[-2.01 -0.18 -5.28  5.04 -2.23  5.29 -1.02  4.08  0.95  1.77  3.11  3.18
 -0.84 -2.70 -0.48 -4.50  3.04 -0.09  2.91 -1.21  1.48  3.82 -3.19 -4.07
 -2.97  4.44 -1.66  4.88 -2.42 -1.23 -2.20 -9.22  2.07 -1.90  5.68  4.92
  0.25 -0.42 -4.50  0.39  4.47  5.73  5.13 -4.11]  lil
[-3.16 -4.07 -2.97  4.44 -1.66  4.88 -2.42 -1.23 -2.20 -9.22  1.80  1.70
 -0.55 -1.49 -0.26 -2.41  1.71 -0.09  1.58 -0.67  0.81  2.07 -1.71 -2.19
 -1.62  2.31 -0.89  2.63 -1.30 -0.66 -1.20 -4.95  1.17 -1.03  3.07  2.56
  0.13 -0.22 -2.37  0.19  2.34  3.06  2.73 -2.22]  zif
[ 0.62  2.20  2.08 -0.61 -0.91 -0.24  0.57 -1.10 -1.55 -1.96 -0.25  0.43
 -2.60  3.26  0.84  1.49 -1.62 -0.24 -0.83 -0.68  2.58 -1.37  2.12  1.82
  0.29 -3.06 -2.45  5.33 -3.28  1.69 -0.09  2.37 -1.37 -4.03 -4.50  0.49
 -0.92 -1.76  1.28  0.52  1.76 -1.34 -1.12 -0.03]  vivu
[-1.04 -0.13 -2.81  2.68 -1.21  2.79 -0.50  2.16  0.55  0.89  1.69  1.69
 -0.55 -1.47 -0.29 -2.39  1.69 -0.15  1.58 -0.65  0.83  2.09 -1.73 -2.26
 -1.63  2.33 -0.92  2.67 -1.34 -0.66 -1.18 -4.87  1.11 -1.08  3.08  2.56
  0.08 -0.24 -2.33  0.22  2.33  3.07  2.77 -2.19]  bisi
[-0.72  0.80 -0.34 -1.32 -0.65 -0.96  0.61 -0.88 -0.20  1.05 -0.83 -1.03
 -0.83  0.63 -1.46  0.28 -0.95 -0.02 -1.42  0.32 -1.27  1.28  0.25  0.49
  0.14  1.22  0.99 -3.21  2.21 -0.83  0.57  2.53  1.26  1.66  0.94 -0.82
  0.59  2.41 -0.35  0.52 -0.21 -0.91 -0.63  0.08]  dal
[-1.66 -1.03  4.88 -1.71 -0.67  1.80  1.17  2.34  0.19 -0.66  4.44  3.07
  0.13 -2.37  2.73 -2.19 -0.09 -2.20 -2.41 -9.22  1.71 -4.95 -1.49 -3.16
 -1.30  2.56 -2.97 -1.20 -2.22  0.81  1.70 -2.42 -0.54  2.63 -1.62  2.07
  2.31  3.06  1.58 -1.23 -0.89 -4.07 -0.22 -0.26]  Bako
[-0.21 -0.05  0.31  0.10 -0.15  0.27 -1.30  0.33 -0.33  0.99 -0.72  0.14
  1.62  1.09 -0.25 -0.72 -1.23  1.17 -0.42 -0.30 -1.32 -0.47 -0.06  0.18
  0.26  0.58  0.63 -0.33  0.53  0.47  0.87 -0.99 -0.69  1.29  0.03  1.11
  0.24  0.70 -0.65  0.31  1.56 -0.19 -0.60  0.36]  nosat
[ 1.74 -3.40  2.36  0.60  3.26 -0.36 -3.05  0.98  0.80 -0.13 -0.92  0.33
  6.79 -1.00  2.29 -0.23 -0.01  1.95  1.37  0.24 -2.25 -4.41 -0.55 -0.04
  1.60 -1.57  1.73 -1.04  0.45  1.57  1.28 -3.56 -3.63  3.00 -1.36 -0.01
 -0.30 -2.43  1.35 -1.24 -1.40 -0.41 -1.42  2.70]  nelof
[ 1.75 -3.37  2.37  0.60  3.25 -0.34 -3.06  0.96  0.84 -0.20 -0.92  0.38
  6.80 -0.98  2.26 -0.31 -0.01  1.96  1.40  0.26 -2.27 -4.38 -0.55 -0.04
  1.59 -1.57  1.74 -1.04  0.44  1.58  1.27 -3.59 -3.65  2.97 -1.36  0.03
 -0.26 -2.44  1.32 -1.19 -1.37 -0.40 -1.41  2.65]  taf
[ 1.32  3.25  3.21 -0.98 -1.17 -0.54  1.73 -1.95 -2.20 -3.90  0.20  0.62
 -5.14  4.31  1.63  2.86 -1.66 -1.16 -0.92 -0.97  5.06 -1.99  3.37  2.68
  0.26 -5.30 -4.29  8.85 -5.70  2.35 -0.76  4.26 -1.91 -7.39 -7.25  0.08
 -1.63 -3.46  2.46  0.59  1.65 -2.01 -1.38 -0.31]  mobab
perm: [-7.39 -7.25 -5.70 -5.30 -5.14 -4.29 -3.90 -3.46 -2.20 -2.01 -1.99 -1.95
 -1.91 -1.66 -1.63 -1.38 -1.17 -1.16 -0.98 -0.97 -0.92 -0.76 -0.54 -0.31
  0.08  0.20  0.26  0.59  0.62  1.32  1.63  1.65  1.73  2.35  2.46  2.68
  2.86  3.21  3.25  3.37  4.26  4.31  5.06  8.85]	mobab
perm: [-2.22  2.73  3.06  2.34  0.19 -2.37 -0.22  0.13  2.56  3.07 -1.03  1.17
 -4.95 -1.20 -0.66 -1.30  2.63 -0.89  2.31 -1.62 -2.19 -1.71  2.07  0.81
 -0.67  1.58 -0.09  1.71 -2.41 -0.26 -1.49 -0.55  1.70  1.80 -9.22 -2.20
 -1.23 -2.42  4.88 -1.66  4.44 -2.97 -4.07 -3.16]	zif
q: [ 5.06 -1.99  3.37  2.68  0.26 -5.30 -4.29  8.85]	mobab
q: [-3.19 -4.07 -2.97  4.44 -1.66  4.88 -2.42 -1.23 -2.20 -9.22]	lil

[-0.61  0.04  3.03  0.58  2.15  3.81 -3.53  0.64 -7.83 -2.77 -0.63] = nelof
[ 3.96 -1.78 -3.70  0.31  5.78 -3.43  1.62 -1.00  1.40  1.80  2.43] = bol
[-0.91  3.43 -4.68 -0.15  5.49  3.48 -2.41  4.17 -0.84 -1.36 -3.17] = zif
[-1.98 -3.72  1.48 -0.87 -1.46  1.50 -0.60 -1.65  0.75 -2.80  1.26] = dal
[ 5.16 -0.32 -1.33 -0.77 -0.39  2.78 -1.87  0.26 -0.71  5.83 -0.09] = bisi
[ 3.90 -1.92 -0.11 -1.89 -4.28  0.66  2.83 -2.78  2.03  5.58  1.24] = lil
[ 1.50 -1.31 -1.42  0.13  3.42  3.51 -5.79  1.03 -0.15  2.22 -3.93] = taf
[ 1.40  1.62 -3.43  0.31  2.43  5.78 -3.70  3.96 -1.78  1.80 -1.01] = kef
[-1.33 -0.39  0.26 -0.77 -0.32  2.78 -1.87  5.16 -1.14 -4.29 -2.36] = nosat
q: [ 5.16 -0.32 -1.33 -0.77 -0.39  2.78 -1.87  0.26]	bisi
perm: [-4.28  1.24 -1.92 -1.89 -2.78  2.83  2.03  5.58 -0.11  0.66  3.90]	lil
perm: [ 1.62 -3.43  3.96  1.80  5.78  2.43  0.31 -3.70 -1.78  1.40 -1.01]	kef
q: [-1.98 -3.72  1.48 -0.87 -1.46  1.50 -0.60 -1.65  0.75 -2.80]	dal

